Below are the code and all the weights of a small trained network. Each question names an input and a class and asks about switching units off, where a switched-off unit gives its printed mean instead of its output.

import numpy as np


def w(rows, s, z=0):
    codes = np.array(rows[::2]) - 128.0
    scale = np.full(codes.shape[1], s)
    scale[-1] = z or s
    return codes * scale


def norm(h):
    return h / np.sqrt((h * h).mean(-1, keepdims=True) + 1e-5)


def f(y):
    return np.maximum(y, 0)


def log_softmax(a):
    a = a - a.max(-1, keepdims=True)
    return a - np.log(np.exp(a).sum(-1, keepdims=True))


def net(x, mask):
    res = np.array(x, float).reshape(1, 2) / 4 @ E
    u = 0
    for l in range(4):
        y = f(norm(res) @ A[l][:, :-1].T + A[l][:, -1])
        res = res + np.where(mask[u : u + 5], y, B[l][:, -1]) @ B[l][:, :-1]
        u += 5
    return log_softmax(norm(res)[-1] @ U[:, :-1].T + U[:, -1])


A, B = {}, {}
E = w([
[12,131,116,166,53,169,180,187,84,202],'x0',
[221,18,159,240,112,199,105,231,81,152],'x1',
],0.011)
A[0] = w([
[54,140,151,140,94,165,135,169,96,203,157],'0.n1',
[163,119,213,127,199,137,26,79,130,123,134],'0.n2',
[140,57,140,153,97,189,132,212,108,187,250],'0.n3',
[194,104,185,100,148,152,101,125,93,183,122],'0.n4',
[82,196,165,91,112,166,162,3,67,43,218],'0.n5',
],0.0052,0.0013)
B[0] = w([
[194,105,94,191,121,110,168,65,97,2,219],'0.n1',
[119,135,40,223,104,56,160,162,175,67,207],'0.n2',
[100,170,56,71,137,31,117,160,231,170,255],'0.n3',
[138,164,98,44,156,121,181,178,182,157,179],'0.n4',
[159,78,45,182,148,33,89,225,234,189,219],'0.n5',
],0.0062,0.0068)
A[1] = w([
[189,62,202,199,141,210,54,211,88,200,2],'1.n1',
[149,120,96,200,135,72,98,126,154,124,121],'1.n2',
[140,96,102,125,145,106,126,151,151,128,128],'1.n3',
[17,111,170,184,64,212,158,142,28,160,100],'1.n4',
[224,85,201,145,198,121,2,42,109,121,88],'1.n5',
],0.013,0.0022)
B[1] = w([
[122,41,114,56,143,70,96,73,114,184,202],'1.n1',
[136,127,152,100,114,164,149,155,100,155,247],'1.n2',
[116,129,130,115,113,176,150,122,122,143,203],'1.n3',
[124,188,122,251,105,157,184,192,120,98,178],'1.n4',
[129,175,109,221,106,131,159,120,143,87,182],'1.n5',
],0.015)
A[2] = w([
[166,73,148,103,118,133,115,139,104,153,95],'2.n1',
[128,133,202,65,123,221,135,110,48,110,21],'2.n2',
[89,149,167,113,114,159,87,94,107,109,41],'2.n3',
[161,20,147,121,148,123,62,158,96,153,69],'2.n4',
[249,118,163,189,160,161,81,110,136,26,10],'2.n5',
],0.017,0.0014)
B[2] = w([
[135,71,119,97,134,152,104,121,149,125,235],'2.n1',
[134,216,186,2,129,162,130,142,165,135,177],'2.n2',
[156,140,91,105,146,128,111,172,154,136,128],'2.n3',
[113,132,160,116,175,88,35,81,180,126,255],'2.n4',
[93,134,84,246,65,146,211,208,34,117,229],'2.n5',
],0.011,0.0094)
A[3] = w([
[116,139,158,77,135,160,139,107,108,156,213],'3.n1',
[175,6,128,117,154,125,97,94,112,162,5],'3.n2',
[147,125,116,145,133,115,139,101,81,73,80],'3.n3',
[53,174,121,87,165,50,88,52,152,126,34],'3.n4',
[208,140,130,156,145,122,143,111,117,57,202],'3.n5',
],0.023,0.0016)
B[3] = w([
[155,117,179,129,151,145,93,108,112,75,191],'3.n1',
[114,172,78,91,163,33,87,54,163,112,250],'3.n2',
[81,163,151,120,111,174,144,157,121,235,160],'3.n3',
[150,48,74,101,188,2,8,34,154,186,240],'3.n4',
[84,107,120,200,99,143,162,164,100,107,176],'3.n5',
],0.014,0.016)
U = w([
[151,93,60,111,161,2,58,41,151,162,168],'0',
[125,158,91,254,65,149,224,174,74,118,182],'1',
[225,137,235,15,126,232,135,144,111,73,3],'2',
],0.0078,0.0022)

Each question gives the input, the list of numbers given to net, and the class t.
The units are the neurons (one row each of A and B). Each row of codes is followed by its name. A weight is (code - 128) times the scale printed after its matrix; where a second scale follows, it is the last column's (A, B and U).
mask holds one flag per neuron, layer by layer. A switched-off neuron (its flag False) gives its mean, the last column of its row in B, instead of its output. The means were averaged over made-up inputs and are rounded, as every weight is.
A unit's drop is (log p(t) with every unit on - log p(t) with that unit switched off) / (log p(t) with every unit on - log p(t) with every unit switched off).
most important unit: the unit with the biggest drop
k most important neurons: the k neurons with the biggest drops, biggest first
top k neurons in layer l: the k neurons of layer l with the biggest drops, biggest first
drop when u is switched off: that unit's drop, to one decimal
input [-3,2], class 2: 4 most important neurons : [0.n2 1.n1 0.n4 0.n1]
input [-4,0], class 1: 2 most important neurons : [1.n1 0.n3]
input [3,1], class 2: most important unit : 0.n3
input [-3,1], class 2: 2 most important neurons : [0.n2 1.n2]
input [1,-3], class 2: 3 most important neurons : [0.n5 1.n1 2.n4]
input [4,2], class 1: 2 most important neurons : [0.n5 3.n4]
input [2,-3], class 2: 3 most important neurons : [0.n5 1.n1 2.n4]
input [0,1], class 2: top 2 neurons in layer 1 : [1.n1 1.n4]
input [-6,5], class 1: 3 most important neurons : [1.n5 2.n5 0.n5]
input [-5,-4], class 1: top 2 neurons in layer 0 : [0.n3 0.n4]
input [-7,-6], class 1: drop when 1.n1 is switched off : 1.0
input [2,3], class 2: drop when 0.n3 is switched off : 0.8
input [0,-1], class 2: drop when 2.n1 is switched off : 0.0
input [-8,6], class 1: most important unit : 1.n5
input [-1,0], class 2: drop when 1.n1 is switched off : 0.2
